Here is a tiny trained network, its code and every weight. The questions are about switching its units off for an input and a target symbol, where a switched-off unit gives its printed mean instead of its output.

import numpy as np


def w(rows, s, z=0):
    codes = np.array(rows[::2]) - 128.0
    scale = np.full(codes.shape[1], s)
    scale[-1] = z or s
    return codes * scale


def norm(h):
    return h / np.sqrt((h * h).mean(-1, keepdims=True) + 1e-5)


def f(y):
    return np.maximum(y, 0)


def softmax(a):
    e = np.exp(a - a.max(-1, keepdims=True))
    return e / e.sum(-1, keepdims=True)


def log_softmax(a):
    a = a - a.max(-1, keepdims=True)
    return a - np.log(np.exp(a).sum(-1, keepdims=True))


def net(x, mask):
    ids = ['ΓΔΨεηθλμπτ'.index(c) for c in x.split()]
    T = len(ids)
    res = E[ids] + P[:T]
    u = 0
    for l in range(2):
        q, k, v = (norm(res) @ M[l].T for M in (Q, K, V))
        z = softmax(np.where(np.tri(T) > 0, q @ k.T / 2**0.5, -1e9)) @ v
        res = res + np.where(mask[u], z, O[l][:, -1]) @ O[l][:, :-1]
        u += 1
        y = f(norm(res) @ A[l][:, :-1].T + A[l][:, -1])
        res = res + np.where(mask[u : u + 16], y, B[l][:, -1]) @ B[l][:, :-1]
        u += 16
    return log_softmax(norm(res)[-1] @ U[:, :-1].T + U[:, -1])


Q, K, V, O, A, B = {}, {}, {}, {}, {}, {}
E = w([
[90,144,60,164,193,172],'Γ',
[71,32,143,115,124,96],'Δ',
[73,170,41,164,189,153],'Ψ',
[160,105,60,217,164,100],'ε',
[241,104,64,136,105,190],'η',
[210,228,22,130,107,126],'θ',
[25,34,124,106,131,92],'λ',
[4,188,90,108,43,15],'μ',
[85,67,88,111,72,71],'π',
[127,141,139,57,211,77],'τ',
],0.0028)
P = w([
[118,101,163,152,91,252],'0',
[113,144,186,186,97,184],'1',
[100,115,141,185,82,178],'2',
[105,105,117,179,78,166],'3',
[116,90,106,171,71,144],'4',
[133,75,95,163,61,136],'5',
[148,69,84,159,58,137],'6',
[156,62,71,156,55,133],'7',
],0.0017)
Q[0] = w([
[72,105,18,104,142,105],'0.h1',
[59,84,1,100,93,92],'0.h1',
],0.0029)
K[0] = w([
[189,135,166,62,228,38],'0.h1',
[182,168,142,3,214,79],'0.h1',
],0.0024)
V[0] = w([
[102,141,65,230,2,246],'0.h1',
[228,157,91,102,188,124],'0.h1',
],0.0023)
O[0] = w([
[6,190,241,190,171,110,1],'0.h1',
[245,200,29,136,219,150,71],'0.h1',
],0.002,0.00058)
A[0] = w([
[229,219,160,133,75,163,247],'0.n1',
[108,224,154,82,114,93,78],'0.n2',
[127,115,46,182,31,52,73],'0.n3',
[136,117,106,58,3,159,43],'0.n4',
[126,125,251,75,111,130,58],'0.n5',
[67,72,167,103,123,87,73],'0.n6',
[178,61,148,133,113,99,168],'0.n7',
[55,158,33,179,167,129,124],'0.n8',
[209,83,176,196,118,173,171],'0.n9',
[80,149,177,84,182,85,5],'0.n10',
[186,180,128,75,109,44,248],'0.n11',
[161,135,153,73,183,108,115],'0.n12',
[85,47,94,94,85,97,156],'0.n13',
[102,163,183,175,167,119,163],'0.n14',
[79,103,220,82,134,108,2],'0.n15',
[197,152,87,123,91,172,171],'0.n16',
],0.003,0.0006)
B[0] = w([
[59,129,166,251,121,137,158],'0.n1',
[156,95,196,232,212,54,145],'0.n2',
[148,166,166,68,87,250,253],'0.n3',
[139,203,86,194,176,61,183],'0.n4',
[103,170,51,23,204,87,151],'0.n5',
[222,196,137,211,133,173,185],'0.n6',
[37,184,122,125,167,121,187],'0.n7',
[151,58,215,88,129,67,238],'0.n8',
[60,101,152,27,164,109,175],'0.n9',
[168,126,102,204,84,246,160],'0.n10',
[98,167,134,167,22,144,194],'0.n11',
[95,151,136,150,62,159,184],'0.n12',
[212,146,121,108,191,165,232],'0.n13',
[110,59,96,77,157,94,169],'0.n14',
[145,123,97,207,192,92,164],'0.n15',
[122,59,215,121,149,80,197],'0.n16',
],0.0022,0.0023)
Q[1] = w([
[204,195,46,2,97,116],'1.h1',
[90,209,235,104,170,75],'1.h1',
],0.0053)
K[1] = w([
[159,121,84,36,218,99],'1.h1',
[69,115,254,190,206,162],'1.h1',
],0.0067)
V[1] = w([
[85,75,149,162,254,91],'1.h1',
[178,184,78,76,165,162],'1.h1',
],0.0024)
O[1] = w([
[239,159,39,13,114,202,26],'1.h1',
[5,84,16,222,114,183,255],'1.h1',
],0.0019,0.00032)
A[1] = w([
[127,167,168,113,161,161,166],'1.n1',
[103,157,207,121,67,76,129],'1.n2',
[146,38,144,127,125,135,78],'1.n3',
[145,123,175,67,125,142,13],'1.n4',
[37,107,94,81,175,135,58],'1.n5',
[160,83,104,105,138,141,146],'1.n6',
[170,105,120,166,185,158,156],'1.n7',
[237,127,97,62,176,140,178],'1.n8',
[121,124,108,163,158,87,134],'1.n9',
[63,116,148,197,149,189,92],'1.n10',
[97,95,118,139,156,145,88],'1.n11',
[178,193,116,56,176,117,130],'1.n12',
[123,117,114,173,193,61,186],'1.n13',
[134,124,160,46,141,107,41],'1.n14',
[254,120,96,161,161,196,120],'1.n15',
[75,132,98,178,92,134,9],'1.n16',
],0.0036,0.0016)
B[1] = w([
[124,70,95,143,120,115,180],'1.n1',
[112,53,160,151,185,126,174],'1.n2',
[108,180,141,131,106,71,209],'1.n3',
[116,243,96,113,53,207,138],'1.n4',
[150,149,200,146,156,77,197],'1.n5',
[123,139,153,131,144,87,208],'1.n6',
[146,165,133,93,125,110,238],'1.n7',
[117,55,55,187,87,175,229],'1.n8',
[143,151,113,127,105,167,172],'1.n9',
[134,132,56,126,56,132,240],'1.n10',
[173,167,139,118,111,93,190],'1.n11',
[116,117,117,93,147,3,167],'1.n12',
[144,141,151,115,123,201,209],'1.n13',
[110,179,87,56,118,116,136],'1.n14',
[136,149,147,86,205,63,253],'1.n15',
[151,53,102,104,158,131,189],'1.n16',
],0.0035,0.0022)
U = w([
[54,129,183,165,120,94,101],'Γ',
[99,15,207,179,130,152,194],'Δ',
[33,206,116,119,168,136,42],'Ψ',
[109,160,121,31,90,157,2],'ε',
[213,144,174,113,132,198,108],'η',
[189,254,139,223,116,144,75],'θ',
[97,144,114,85,189,225,108],'λ',
[108,185,170,94,18,63,91],'μ',
[117,63,31,175,51,188,215],'π',
[176,108,91,79,227,39,174],'τ',
],0.0067,0.0019)

Each question gives the input, a string of symbols that net reads in full, and the target symbol t.
The units are the heads (2 rows each of Q, K, V and O) and the neurons (one row each of A and B). Each row of codes is followed by its name. A weight is (code - 128) times the scale printed after its matrix; where a second scale follows, it is the last column's (O, A, B and U).
mask holds one flag per unit, layer by layer, with each layer's heads first. A switched-off unit (its flag False) gives its mean, the last column of its rows in O or B, instead of its output. The means were averaged over made-up inputs and are rounded, as every weight is.
A unit's drop is (log p(t) with every unit on - log p(t) with that unit switched off) / (log p(t) with every unit on - log p(t) with every unit switched off).
The circuit of an input: a set's keep is (log p(t) with only the set's units on - log p(t) with every unit switched off) / (log p(t) with every unit on - log p(t) with every unit switched off). Starting from the 12 units with the biggest drops (on a tie, the unit counted first), units are removed one at a time, each time the one whose removal leaves the highest keep (on an exact tie, the one counted first), for as long as the keep stays at least 0.8.
circuit, biggest first: the units of the circuit, biggest drop first
unit that matters most: the unit with the biggest drop
top k neurons: the k neurons with the biggest drops, biggest first
top k neurons in layer l: the k neurons of layer l with the biggest drops, biggest first
input θ Γ π ε, target Δ: top 2 neurons in layer 0 : (0.n8 0.n6)
input Ψ τ τ μ, target π: circuit, biggest first : (0.h1 1.n15 1.h1)
input λ π ε, target Δ: unit that matters most : 0.h1
input Γ ε τ ε Γ Δ, target τ: top 2 neurons : (1.n15 0.n6)
input Ψ Γ ε, target τ: circuit, biggest first : (1.h1 1.n15)
input ε τ Γ, target τ: circuit, biggest first : (1.h1 1.n15 0.n8)
input ε θ τ Ψ, target τ: top 3 neurons in layer 0 : (0.n8 0.n2 0.n1)
input ε Γ π Γ, target Δ: top 3 neurons in layer 1 : (1.n15 1.n1 1.n3)
input π τ Ψ μ Δ, target μ: top 2 neurons in layer 0 : (0.n13 0.n3)
input Γ ε τ λ, target τ: top 2 neurons : (1.n15 0.n13)
input π Γ Γ, target Δ: top 3 neurons : (0.n8 1.n1 1.n15)
input Γ Ψ π, target Δ: top 3 neurons : (1.n2 0.n6 1.n15)
input τ ε τ Ψ, target π: top 2 neurons in layer 1 : (1.n15 1.n10)
input Γ μ Ψ Δ τ τ Δ, target π: top 2 neurons : (0.n8 0.n11)
input ε Ψ Ψ, target τ: unit that matters most : 1.h1
input τ ε Γ η η, target τ: top 4 neurons : (1.n15 0.n16 0.n9 0.n11)
input η Γ π τ τ τ θ τ, target π: top 3 neurons in layer 0 : (0.n3 0.n11 0.n12)
input θ τ λ, target τ: top 4 neurons : (0.n13 1.n15 0.n1 0.n6)
input Γ π λ π Δ π Ψ, target Δ: top 2 neurons : (0.n8 0.n3)
input τ τ τ Γ, target τ: unit that matters most : 0.n16
input Γ τ μ Ψ μ ε, target μ: top 3 neurons : (1.n3 1.n8 0.n3)
input λ Γ Δ, target μ: top 2 neurons in layer 1 : (1.n3 1.n4)
input τ η τ λ, target π: top 4 neurons in layer 0 : (0.n6 0.n8 0.n3 0.n7)
input τ π Γ ε ε τ, target π: top 2 neurons in layer 0 : (0.n11 0.n12)
input Δ Ψ θ μ Ψ Γ Δ π, target Δ: top 2 neurons : (1.n2 0.n3)
input π τ μ λ, target μ: top 2 neurons in layer 0 : (0.n13 0.n2)
input Δ η η λ, target μ: unit that matters most : 1.h1
